Here is a tiny trained network, its code and every weight. The questions are about switching its units off for an input and a target symbol, where a switched-off unit gives its printed mean instead of its output.

import numpy as np


def w(rows, s, z=0):
    codes = np.array(rows[::2]) - 128.0
    scale = np.full(codes.shape[1], s)
    scale[-1] = z or s
    return codes * scale


def norm(h):
    return h / np.sqrt((h * h).mean(-1, keepdims=True) + 1e-5)


def f(y):
    return y / 2 * (1 + np.tanh(0.7978845608 * (y + 0.044715 * y**3)))


def softmax(a):
    e = np.exp(a - a.max(-1, keepdims=True))
    return e / e.sum(-1, keepdims=True)


def log_softmax(a):
    a = a - a.max(-1, keepdims=True)
    return a - np.log(np.exp(a).sum(-1, keepdims=True))


def net(x, mask):
    ids = ['αβγδεζηθλμξπστψω'.index(c) for c in x.split()]
    T = len(ids)
    res = E[ids] + P[:T]
    u = 0
    for l in range(2):
        q, k, v = (norm(res) @ M[l].T for M in (Q, K, V))
        z = softmax(np.where(np.tri(T) > 0, q @ k.T / 2**0.5, -1e9)) @ v
        res = res + np.where(mask[u], z, O[l][:, -1]) @ O[l][:, :-1]
        u += 1
        y = f(norm(res) @ A[l][:, :-1].T + A[l][:, -1])
        res = res + np.where(mask[u : u + 8], y, B[l][:, -1]) @ B[l][:, :-1]
        u += 8
    return log_softmax(norm(res)[-1] @ U[:, :-1].T + U[:, -1])


Q, K, V, O, A, B = {}, {}, {}, {}, {}, {}
E = w([
[254,32,200,116,16],'α',
[13,138,120,202,116],'β',
[67,220,169,71,102],'γ',
[217,68,169,111,62],'δ',
[210,66,178,105,72],'ε',
[217,64,175,107,65],'ζ',
[228,63,181,104,59],'η',
[214,67,172,101,68],'θ',
[228,57,175,108,59],'λ',
[226,57,177,106,54],'μ',
[217,67,167,109,59],'ξ',
[218,64,172,106,61],'π',
[152,248,153,217,129],'σ',
[126,118,174,216,229],'τ',
[78,120,20,67,114],'ψ',
[74,45,50,199,170],'ω',
],0.00089)
P = w([
[248,51,161,125,27],'0',
[198,63,168,125,44],'1',
[172,71,166,119,55],'2',
[161,81,162,116,73],'3',
[150,91,161,112,85],'4',
[138,99,158,110,94],'5',
[128,108,153,106,103],'6',
[120,114,151,106,116],'7',
[108,125,150,101,128],'8',
[104,136,140,103,140],'9',
[75,153,131,106,150],'10',
[75,163,119,112,164],'11',
[92,149,139,101,155],'12',
],0.0011)
Q[0] = w([
[253,19,249,22,7],'L0H0',
[236,8,243,13,18],'L0H0',
],0.0038)
K[0] = w([
[2,234,64,154,254],'L0H0',
[6,233,53,138,245],'L0H0',
],0.0036)
V[0] = w([
[98,9,44,91,163],'L0H0',
[99,157,69,7,57],'L0H0',
],0.0019)
O[0] = w([
[134,3,74,80,167,1],'L0H0',
[138,133,116,42,31,147],'L0H0',
],0.0026,0.00054)
A[0] = w([
[109,97,167,112,124,66],'L0N0',
[125,95,4,45,139,8],'L0N1',
[177,89,120,167,115,148],'L0N2',
[145,92,64,64,152,241],'L0N3',
[103,180,40,117,87,165],'L0N4',
[123,105,175,152,119,111],'L0N5',
[135,108,90,178,134,208],'L0N6',
[114,158,124,43,125,182],'L0N7',
],0.0036,0.0011)
B[0] = w([
[157,80,160,250,99,175],'L0N0',
[218,64,117,87,38,6],'L0N1',
[88,132,74,136,194,251],'L0N2',
[62,80,70,99,83,160],'L0N3',
[208,30,183,122,104,91],'L0N4',
[121,83,93,192,115,255],'L0N5',
[81,111,81,85,117,133],'L0N6',
[160,30,180,104,17,235],'L0N7',
],0.0018,0.0006)
Q[1] = w([
[74,200,3,7,146],'L1H0',
[161,9,229,243,148],'L1H0',
],0.0033)
K[1] = w([
[248,29,59,200,84],'L1H0',
[4,165,138,67,178],'L1H0',
],0.0033)
V[1] = w([
[11,75,141,183,108],'L1H0',
[218,75,6,122,138],'L1H0',
],0.0015)
O[1] = w([
[2,123,236,99,39,211],'L1H0',
[162,216,115,216,138,4],'L1H0',
],0.002,0.00041)
A[1] = w([
[154,244,174,203,93,144],'L1N0',
[83,7,68,87,157,126],'L1N1',
[110,134,113,129,228,71],'L1N2',
[138,100,185,177,147,2],'L1N3',
[68,53,122,126,114,154],'L1N4',
[92,97,124,254,245,115],'L1N5',
[150,171,186,81,83,210],'L1N6',
[193,88,110,145,107,109],'L1N7',
],0.0031,0.00096)
B[1] = w([
[189,105,53,241,169,208],'L1N0',
[129,102,80,251,177,157],'L1N1',
[141,103,189,132,118,90],'L1N2',
[192,147,121,103,224,140],'L1N3',
[180,110,121,200,129,194],'L1N4',
[200,71,166,57,67,200],'L1N5',
[144,160,155,183,77,255],'L1N6',
[41,181,74,56,167,151],'L1N7',
],0.0026,0.0014)
U = w([
[249,23,89,248,6,255],'α',
[13,6,249,245,54,187],'β',
[14,245,248,30,6,255],'γ',
[26,232,33,10,249,1],'δ',
[61,242,6,17,246,1],'ε',
[27,236,24,10,249,1],'ζ',
[61,233,24,9,248,1],'η',
[56,242,11,7,243,1],'θ',
[30,231,32,9,250,1],'λ',
[34,238,20,8,247,1],'μ',
[36,235,17,10,250,1],'ξ',
[34,234,24,10,247,1],'π',
[225,250,86,242,246,14],'σ',
[247,7,249,75,245,58],'τ',
[27,11,7,8,11,9],'ψ',
[5,3,6,223,248,17],'ω',
],0.0039,0.0037)

Each question gives the input, a string of symbols that net reads in full, and the target symbol t.
The units are the heads (2 rows each of Q, K, V and O) and the neurons (one row each of A and B). Each row of codes is followed by its name. A weight is (code - 128) times the scale printed after its matrix; where a second scale follows, it is the last column's (O, A, B and U).
mask holds one flag per unit, layer by layer, with each layer's heads first. A switched-off unit (its flag False) gives its mean, the last column of its rows in O or B, instead of its output. The means were averaged over made-up inputs and are rounded, as every weight is.
A unit's drop is (log p(t) with every unit on - log p(t) with that unit switched off) / (log p(t) with every unit on - log p(t) with every unit switched off).
The circuit of an input: a set's keep is (log p(t) with only the set's units on - log p(t) with every unit switched off) / (log p(t) with every unit on - log p(t) with every unit switched off). Starting from the 12 units with the biggest drops (on a tie, the unit counted first), units are removed one at a time, each time the one whose removal leaves the highest keep (on an exact tie, the one counted first), for as long as the keep stays at least 0.8.
circuit, biggest first: the units of the circuit, biggest drop first
k most important neurons: the k neurons with the biggest drops, biggest first
top k neurons in layer l: the k neurons of layer l with the biggest drops, biggest first
drop when u is switched off: that unit's drop, to one decimal
input μ π γ θ θ, target γ: circuit, biggest first -> L0H0; L1N1; L1N7
input γ ξ β γ ζ ε β π μ θ β θ δ, target β: 3 most important neurons -> L1N0; L1N5; L1N1
input θ σ τ σ τ μ ξ θ θ γ α α, target γ: circuit, biggest first -> L0H0; L1N1
input σ τ γ η σ ξ η δ γ γ θ ε, target γ: circuit, biggest first -> L0H0
input η λ γ λ, target γ: circuit, biggest first -> L0H0; L1N1; L1N7
input ψ η η ε γ π η λ τ δ α, target τ: circuit, biggest first -> L0H0; L1N5; L1N3
input σ π β τ ξ π, target τ: top 2 neurons in layer 0 -> L0N7; L0N3
input σ γ γ ψ τ γ μ β ζ η ξ π θ, target β: circuit, biggest first -> L1N0; L1N5; L0H0; L1N1
input γ π ω ε τ δ γ η, target γ: circuit, biggest first -> L0H0; L1N1
input ε ξ σ η ξ η τ τ π δ θ τ ε, target τ: top 3 neurons in layer 1 -> L1N5; L1N6; L1N3
input β τ ψ π γ η γ τ τ, target τ: top 3 neurons in layer 1 -> L1N5; L1N6; L1N3
input θ σ η τ μ θ α γ β μ, target β: 3 most important neurons -> L1N0; L1N5; L1N1
input μ δ η α τ δ β τ τ β π γ ξ, target γ: 2 most important neurons -> L1N0; L1N1
input μ λ γ ψ μ ξ η γ μ γ μ, target γ: circuit, biggest first -> L0H0
input β τ ε β λ α γ π, target γ: circuit, biggest first -> L0H0; L1N1
input τ τ η ζ, target τ: 2 most important neurons -> L1N5; L1N3
input ψ ψ μ η ξ μ σ ψ ξ τ ξ, target τ: 2 most important neurons -> L1N5; L1N6
input τ δ γ θ, target γ: 2 most important neurons -> L1N1; L1N7
input ω α ε γ α α α τ π η θ ξ θ, target τ: 2 most important neurons -> L1N5; L1N6
input ω τ ε λ σ α ζ σ ε β γ β, target β: top neuron in layer 1 -> L1N7
input τ ψ γ σ ξ γ γ η τ λ τ β, target β: top 2 neurons in layer 1 -> L1N0; L1N7
input γ δ σ θ β σ τ η, target τ: drop when L1N3 is switched off -> 0.2
input θ ε γ ε μ δ γ λ β γ μ, target γ: drop when L1N0 is switched off -> 0.4
input τ μ γ ξ τ γ θ ζ θ τ ξ, target τ: drop when L1N7 is switched off -> 0.0
